Here is a tiny trained network, its code and every weight. The questions are about switching its units off for an input and a target symbol, where a switched-off unit gives its printed mean instead of its output.

import numpy as np


def w(rows, s, z=0):
    codes = np.array(rows[::2]) - 128.0
    scale = np.full(codes.shape[1], s)
    scale[-1] = z or s
    return codes * scale


def norm(h):
    return h / np.sqrt((h * h).mean(-1, keepdims=True) + 1e-5)


def f(y):
    return y / 2 * (1 + np.tanh(0.7978845608 * (y + 0.044715 * y**3)))


def softmax(a):
    e = np.exp(a - a.max(-1, keepdims=True))
    return e / e.sum(-1, keepdims=True)


def log_softmax(a):
    a = a - a.max(-1, keepdims=True)
    return a - np.log(np.exp(a).sum(-1, keepdims=True))


def net(x, mask):
    ids = ['ΞΠΩαζημ'.index(c) for c in x.split()]
    T = len(ids)
    res = E[ids] + P[:T]
    u = 0
    for l in range(2):
        q, k, v = (norm(res) @ M[l].T for M in (Q, K, V))
        z = softmax(np.where(np.tri(T) > 0, q @ k.T / 2**0.5, -1e9)) @ v
        res = res + np.where(mask[u], z, O[l][:, -1]) @ O[l][:, :-1]
        u += 1
        y = f(norm(res) @ A[l][:, :-1].T + A[l][:, -1])
        res = res + np.where(mask[u : u + 8], y, B[l][:, -1]) @ B[l][:, :-1]
        u += 8
    return log_softmax(norm(res)[-1] @ U[:, :-1].T + U[:, -1])


Q, K, V, O, A, B = {}, {}, {}, {}, {}, {}
E = w([
[98,173,232,38,5,129,136,66,128,98,154,139],'Ξ',
[11,198,180,87,190,90,114,195,132,69,187,124],'Π',
[81,89,123,52,65,74,196,145,92,177,153,155],'Ω',
[69,141,218,174,107,145,170,112,81,50,183,64],'α',
[149,100,59,179,82,180,200,100,62,229,144,169],'ζ',
[193,108,160,110,151,174,47,166,60,171,241,126],'η',
[115,87,125,126,102,105,69,162,119,136,125,141],'μ',
],0.017)
P = w([
[189,142,95,64,170,186,254,206,143,112,119,99],'0',
[124,98,153,121,177,166,177,152,69,207,121,167],'1',
[145,111,156,134,183,119,156,151,109,181,112,121],'2',
[148,99,140,162,142,94,165,137,134,155,133,111],'3',
[111,110,121,151,147,117,142,121,109,158,86,99],'4',
[128,86,134,178,123,91,131,121,119,176,132,111],'5',
[104,78,106,186,111,107,143,112,130,142,115,102],'6',
[72,78,91,186,112,137,135,126,117,126,79,100],'7',
[77,78,76,200,117,131,129,128,89,118,71,112],'8',
],0.0089)
Q[0] = w([
[167,109,106,151,106,35,2,144,160,125,48,126],'0.h0',
[116,148,158,95,81,144,153,119,118,130,158,111],'0.h0',
],0.0087)
K[0] = w([
[141,159,143,99,145,239,254,249,104,128,161,88],'0.h0',
[45,19,86,178,127,125,48,141,140,110,110,89],'0.h0',
],0.0061)
V[0] = w([
[49,56,149,85,135,3,92,103,63,172,56,144],'0.h0',
[173,166,163,60,65,151,121,86,169,67,123,143],'0.h0',
],0.0039)
O[0] = w([
[86,160,118,79,132,18,197,217,54,167,127,148,251],'0.h0',
[193,87,183,123,131,14,197,72,1,141,64,231,141],'0.h0',
],0.0092,0.0031)
A[0] = w([
[137,143,159,32,114,74,70,101,226,26,115,143,189],'0.n0',
[120,196,120,105,153,49,181,157,125,57,216,166,253],'0.n1',
[105,157,181,133,151,162,172,67,97,129,79,137,47],'0.n2',
[249,166,93,71,198,185,113,123,69,138,169,152,113],'0.n3',
[86,147,123,58,175,186,188,160,172,121,181,162,165],'0.n4',
[187,120,42,191,99,189,165,202,84,196,104,88,160],'0.n5',
[10,132,151,215,145,73,93,105,94,18,148,214,166],'0.n6',
[138,183,222,105,130,81,84,128,182,1,71,134,79],'0.n7',
],0.0061,0.0015)
B[0] = w([
[79,123,56,210,155,174,66,247,102,143,68,240,182],'0.n0',
[159,134,95,57,133,209,88,55,99,199,93,116,253],'0.n1',
[198,156,171,164,9,119,73,80,191,135,191,143,168],'0.n2',
[141,198,173,193,3,62,56,170,100,199,131,105,141],'0.n3',
[184,161,149,222,172,109,44,36,60,128,95,91,178],'0.n4',
[11,172,155,119,83,42,164,99,191,126,171,174,166],'0.n5',
[87,120,153,187,130,40,130,94,79,141,127,199,228],'0.n6',
[53,164,122,157,123,110,160,173,101,209,237,115,187],'0.n7',
],0.0061,0.006)
Q[1] = w([
[201,40,52,188,163,103,86,144,188,120,29,55],'1.h0',
[100,165,233,198,92,2,174,91,43,207,129,102],'1.h0',
],0.0088)
K[1] = w([
[141,254,46,99,103,208,151,157,102,144,174,21],'1.h0',
[93,51,91,142,104,101,55,186,139,125,58,149],'1.h0',
],0.007)
V[1] = w([
[98,165,188,138,117,57,118,179,105,115,111,121],'1.h0',
[169,47,132,157,156,148,159,129,2,91,115,136],'1.h0',
],0.0069)
O[1] = w([
[241,190,82,103,125,185,180,110,129,23,184,123,254],'1.h0',
[134,88,125,158,101,201,109,6,208,83,171,8,187],'1.h0',
],0.014,0.0054)
A[1] = w([
[125,139,127,137,93,140,146,185,96,74,171,107,115],'1.n0',
[55,66,135,135,137,138,114,54,192,177,107,96,2],'1.n1',
[112,186,169,122,99,40,141,254,15,133,82,138,144],'1.n2',
[209,146,113,141,153,163,136,168,58,92,124,227,152],'1.n3',
[197,177,141,154,46,194,167,36,140,134,141,155,164],'1.n4',
[234,243,101,105,192,133,216,167,174,44,170,135,113],'1.n5',
[144,166,59,61,150,151,156,200,60,44,207,158,156],'1.n6',
[125,60,78,107,158,67,75,158,176,68,201,186,107],'1.n7',
],0.0071,0.004)
B[1] = w([
[103,113,56,112,119,181,133,110,94,155,180,105,163],'1.n0',
[171,217,136,176,25,105,34,190,47,1,205,134,141],'1.n1',
[129,60,150,130,136,134,202,107,218,74,145,149,185],'1.n2',
[154,134,105,203,34,33,137,87,177,119,64,62,175],'1.n3',
[131,108,120,146,223,87,120,219,148,146,98,136,250],'1.n4',
[111,139,158,170,108,212,24,24,120,139,54,146,189],'1.n5',
[107,66,51,144,132,49,150,52,59,112,106,72,208],'1.n6',
[90,110,163,35,192,96,160,83,92,168,192,105,127],'1.n7',
],0.0083,0.012)
U = w([
[81,94,110,183,164,168,193,190,196,195,150,239,242],'Ξ',
[125,99,87,2,174,125,212,141,73,151,249,143,2],'Π',
[112,175,36,154,202,173,65,64,82,206,66,164,115],'Ω',
[132,153,127,218,36,57,19,225,94,166,147,103,72],'α',
[142,94,155,168,174,231,203,55,254,134,182,105,181],'ζ',
[52,35,169,97,91,122,69,98,211,171,102,127,101],'η',
[194,209,156,116,42,56,207,119,104,60,82,172,184],'μ',
],0.0067,0.003)

Each question gives the input, a string of symbols that net reads in full, and the target symbol t.
The units are the heads (2 rows each of Q, K, V and O) and the neurons (one row each of A and B). Each row of codes is followed by its name. A weight is (code - 128) times the scale printed after its matrix; where a second scale follows, it is the last column's (O, A, B and U).
mask holds one flag per unit, layer by layer, with each layer's heads first. A switched-off unit (its flag False) gives its mean, the last column of its rows in O or B, instead of its output. The means were averaged over made-up inputs and are rounded, as every weight is.
A unit's drop is (log p(t) with every unit on - log p(t) with that unit switched off) / (log p(t) with every unit on - log p(t) with every unit switched off).
The circuit of an input: a set's keep is (log p(t) with only the set's units on - log p(t) with every unit switched off) / (log p(t) with every unit on - log p(t) with every unit switched off). Starting from the 12 units with the biggest drops (on a tie, the unit counted first), units are removed one at a time, each time the one whose removal leaves the highest keep (on an exact tie, the one counted first), for as long as the keep stays at least 0.8.
circuit, biggest first: the units of the circuit, biggest drop first
most important unit: the unit with the biggest drop
k most important neurons: the k neurons with the biggest drops, biggest first
top k neurons in layer l: the k neurons of layer l with the biggest drops, biggest first
input Ω Π Ξ ζ, target Ξ: circuit, biggest first -> [1.n6 0.n5 1.n4]
input Ξ Ξ Ξ ζ Ξ α Ξ Ω μ, target ζ: circuit, biggest first -> [1.h0 0.h0]
input α μ α, target α: circuit, biggest first -> [0.h0 1.h0 1.n1]
input Ξ Ξ α α Ξ ζ Π Ω, target Π: circuit, biggest first -> [1.n3 1.n5]
input η μ ζ Π Ξ α Π, target η: top 2 neurons in layer 1 -> [1.n2 1.n4]
input Ξ α Ξ, target ζ: 3 most important neurons -> [0.n7 0.n6 0.n5]
input μ Π Π, target μ: 3 most important neurons -> [0.n5 1.n3 1.n2]
input η Ξ μ Ξ μ α Ξ Ξ ζ, target Ξ: most important unit -> 0.h0
input Ω Ξ μ α Ξ α, target Ω: 2 most important neurons -> [1.n5 0.n1]
input Ξ Ξ μ α Ξ Ξ μ, target ζ: 4 most important neurons -> [0.n6 0.n4 0.n1 1.n6]
input μ α α α Ξ ζ Ξ Π, target μ: circuit, biggest first -> [0.n5 1.h0 1.n3]
input η μ α η Ξ Ξ Ω, target η: circuit, biggest first -> [1.h0 0.h0]
input Ξ Ξ Ξ η α Ξ Ξ Ω Ξ, target Π: top 2 neurons in layer 0 -> [0.n7 0.n0]
input η Π Ξ Ω μ η, target η: most important neuron -> [1.n2]
input Ξ Ξ α Π η Ω ζ α Ξ, target ζ: 3 most important neurons -> [0.n6 0.n3 0.n7]
input Ξ Π η, target α: 2 most important neurons -> [0.n3 0.n1]
input Π μ μ μ, target Π: top 3 neurons in layer 0 -> [0.n1 0.n4 0.n5]
input α μ Ξ Π Ω α μ, target μ: top 2 neurons in layer 1 -> [1.n3 1.n4]
input α η α Ξ ζ μ Π Ξ Ξ, target α: 2 most important neurons -> [1.n1 0.n2]
input Ξ η η Ξ Ξ Ξ μ Π, target ζ: most important neuron -> [0.n1]
input μ α Ξ α, target μ: circuit, biggest first -> [0.n5 1.h0]
input Π Ω Π μ Ξ, target Π: circuit, biggest first -> [0.h0 1.n3]
input Ω Ξ Ξ μ, target Ω: 2 most important neurons -> [1.n5 1.n2]
input Π Ξ Ξ Ω Ω Ξ Π Π Ξ, target Ω: 2 most important neurons -> [0.n6 0.n0]
input Ω μ ζ Ω, target Ω: top 3 neurons in layer 0 -> [0.n1 0.n5 0.n4]
input ζ Ξ Π α η Ξ μ, target Ξ: 2 most important neurons -> [0.n5 0.n6]
input Ω Ξ Ξ Ξ Π Ξ, target Ω: most important neuron -> [1.n5]
